Below is a small trained network, with its code and all its weights. Each question gives an input and a class and asks what happens when units are switched off, that is, made to give their printed mean instead of their output.

import numpy as np


def w(rows, s, z=0):
    codes = np.array(rows[::2]) - 128.0
    scale = np.full(codes.shape[1], s)
    scale[-1] = z or s
    return codes * scale


def norm(h):
    return h / np.sqrt((h * h).mean(-1, keepdims=True) + 1e-5)


def f(y):
    return y / 2 * (1 + np.tanh(0.7978845608 * (y + 0.044715 * y**3)))


def log_softmax(a):
    a = a - a.max(-1, keepdims=True)
    return a - np.log(np.exp(a).sum(-1, keepdims=True))


def net(x, mask):
    res = np.array(x, float).reshape(1, 4) / 4 @ E
    u = 0
    for l in range(3):
        y = f(norm(res) @ A[l][:, :-1].T + A[l][:, -1])
        res = res + np.where(mask[u : u + 4], y, B[l][:, -1]) @ B[l][:, :-1]
        u += 4
    return log_softmax(norm(res)[-1] @ U[:, :-1].T + U[:, -1])


A, B = {}, {}
E = w([
[139,155,136,114,135],'x0',
[151,127,65,94,32],'x1',
[201,5,29,142,206],'x2',
[71,113,127,13,147],'x3',
],0.0028)
A[0] = w([
[13,252,192,151,24,192],'0.n1',
[10,165,52,18,212,86],'0.n2',
[196,133,19,104,233,250],'0.n3',
[59,101,24,74,146,99],'0.n4',
],0.0043,0.002)
B[0] = w([
[158,130,8,77,217,253],'0.n1',
[30,50,141,221,3,168],'0.n2',
[65,197,107,74,138,203],'0.n3',
[45,213,125,219,103,144],'0.n4',
],0.0034,0.0045)
A[1] = w([
[199,187,154,254,129,175],'1.n1',
[163,166,71,96,66,251],'1.n2',
[131,92,75,82,27,29],'1.n3',
[45,117,213,188,246,43],'1.n4',
],0.006,0.0022)
B[1] = w([
[55,80,95,57,54,200],'1.n1',
[99,140,170,178,184,254],'1.n2',
[253,170,178,161,99,168],'1.n3',
[169,207,207,231,98,225],'1.n4',
],0.0063,0.0033)
A[2] = w([
[178,142,115,211,165,253],'2.n1',
[44,157,127,156,171,85],'2.n2',
[29,76,231,5,119,84],'2.n3',
[3,147,9,95,114,186],'2.n4',
],0.0044,0.0018)
B[2] = w([
[85,237,182,105,132,246],'2.n1',
[125,124,98,60,117,182],'2.n2',
[144,1,72,210,83,143],'2.n3',
[34,103,130,169,158,251],'2.n4',
],0.0059,0.0028)
U = w([
[255,236,161,219,106,252],'0',
[80,141,60,79,250,251],'1',
[42,99,69,180,71,148],'2',
[125,180,99,169,162,222],'3',
[193,79,161,42,198,4],'4',
[215,108,107,115,160,4],'5',
],0.0056,0.0026)

Each question gives the input, the list of numbers given to net, and the class t.
The units are the neurons (one row each of A and B). Each row of codes is followed by its name. A weight is (code - 128) times the scale printed after its matrix; where a second scale follows, it is the last column's (A, B and U).
mask holds one flag per neuron, layer by layer. A switched-off neuron (its flag False) gives its mean, the last column of its row in B, instead of its output. The means were averaged over made-up inputs and are rounded, as every weight is.
A unit's drop is (log p(t) with every unit on - log p(t) with that unit switched off) / (log p(t) with every unit on - log p(t) with every unit switched off).
The circuit of an input: a set's keep is (log p(t) with only the set's units on - log p(t) with every unit switched off) / (log p(t) with every unit on - log p(t) with every unit switched off). Starting from all 12 units, units are removed one at a time, each time the one whose removal leaves the highest keep (on an exact tie, the one counted first), for as long as the keep stays at least 0.8.
circuit, biggest first: the units of the circuit, biggest drop first
most important unit: the unit with the biggest drop
k most important neurons: the k neurons with the biggest drops, biggest first
k most important neurons of layer l: the k neurons of layer l with the biggest drops, biggest first
drop when u is switched off: that unit's drop, to one decimal
input [1,0,-5,2], class 1: most important neuron -> (0.n1)
input [-2,3,5,-4], class 1: 4 most important neurons -> (1.n4 0.n2 0.n3 2.n3)
input [-3,0,-7,-1], class 1: circuit, biggest first -> (0.n1 1.n4)
input [4,4,4,7], class 2: 3 most important neurons -> (1.n4 0.n4 0.n1)
input [5,-5,6,8], class 2: circuit, biggest first -> (0.n2 0.n1 2.n3)
input [5,7,-8,-7], class 1: 4 most important neurons -> (0.n1 1.n4 0.n2 1.n1)
input [-3,-8,5,5], class 0: circuit, biggest first -> (1.n4 0.n1)
input [3,-3,1,6], class 2: 2 most important neurons of layer 1 -> (1.n2 1.n3)
input [-1,-5,1,-1], class 0: 2 most important neurons -> (1.n4 0.n1)
input [-3,6,5,-4], class 0: circuit, biggest first -> (1.n3 0.n1)
input [7,8,5,1], class 0: 2 most important neurons -> (1.n3 0.n1)
input [-6,7,-4,4], class 0: 2 most important neurons -> (1.n3 0.n3)
input [-6,6,-4,2], class 0: 2 most important neurons -> (1.n3 0.n3)
input [-3,1,3,-6], class 2: circuit, biggest first -> (1.n1)
input [-8,8,7,4], class 0: 2 most important neurons of layer 0 -> (0.n1 0.n4)
input [-2,-4,-4,7], class 2: 2 most important neurons -> (0.n2 2.n3)
input [2,1,3,-5], class 2: 3 most important neurons -> (0.n1 1.n1 2.n3)
input [-5,7,2,-3], class 0: 2 most important neurons -> (1.n3 0.n1)
input [7,3,4,-8], class 2: 2 most important neurons -> (1.n1 0.n1)
input [2,-1,6,-8], class 2: most important unit -> 1.n1
input [-2,-2,-4,7], class 2: 2 most important neurons of layer 0 -> (0.n2 0.n3)
input [0,-1,3,-7], class 2: 2 most important neurons -> (1.n1 0.n1)
input [-1,4,-8,-4], class 1: 4 most important neurons -> (0.n1 1.n4 0.n2 1.n3)
input [-8,8,5,-4], class 0: 2 most important neurons of layer 1 -> (1.n3 1.n2)
input [-1,8,0,0], class 0: drop when 1.n3 is switched off -> 0.5
input [-1,6,-7,-6], class 1: drop when 1.n2 is switched off -> 0.1
input [-6,8,-3,3], class 0: drop when 1.n3 is switched off -> 1.8
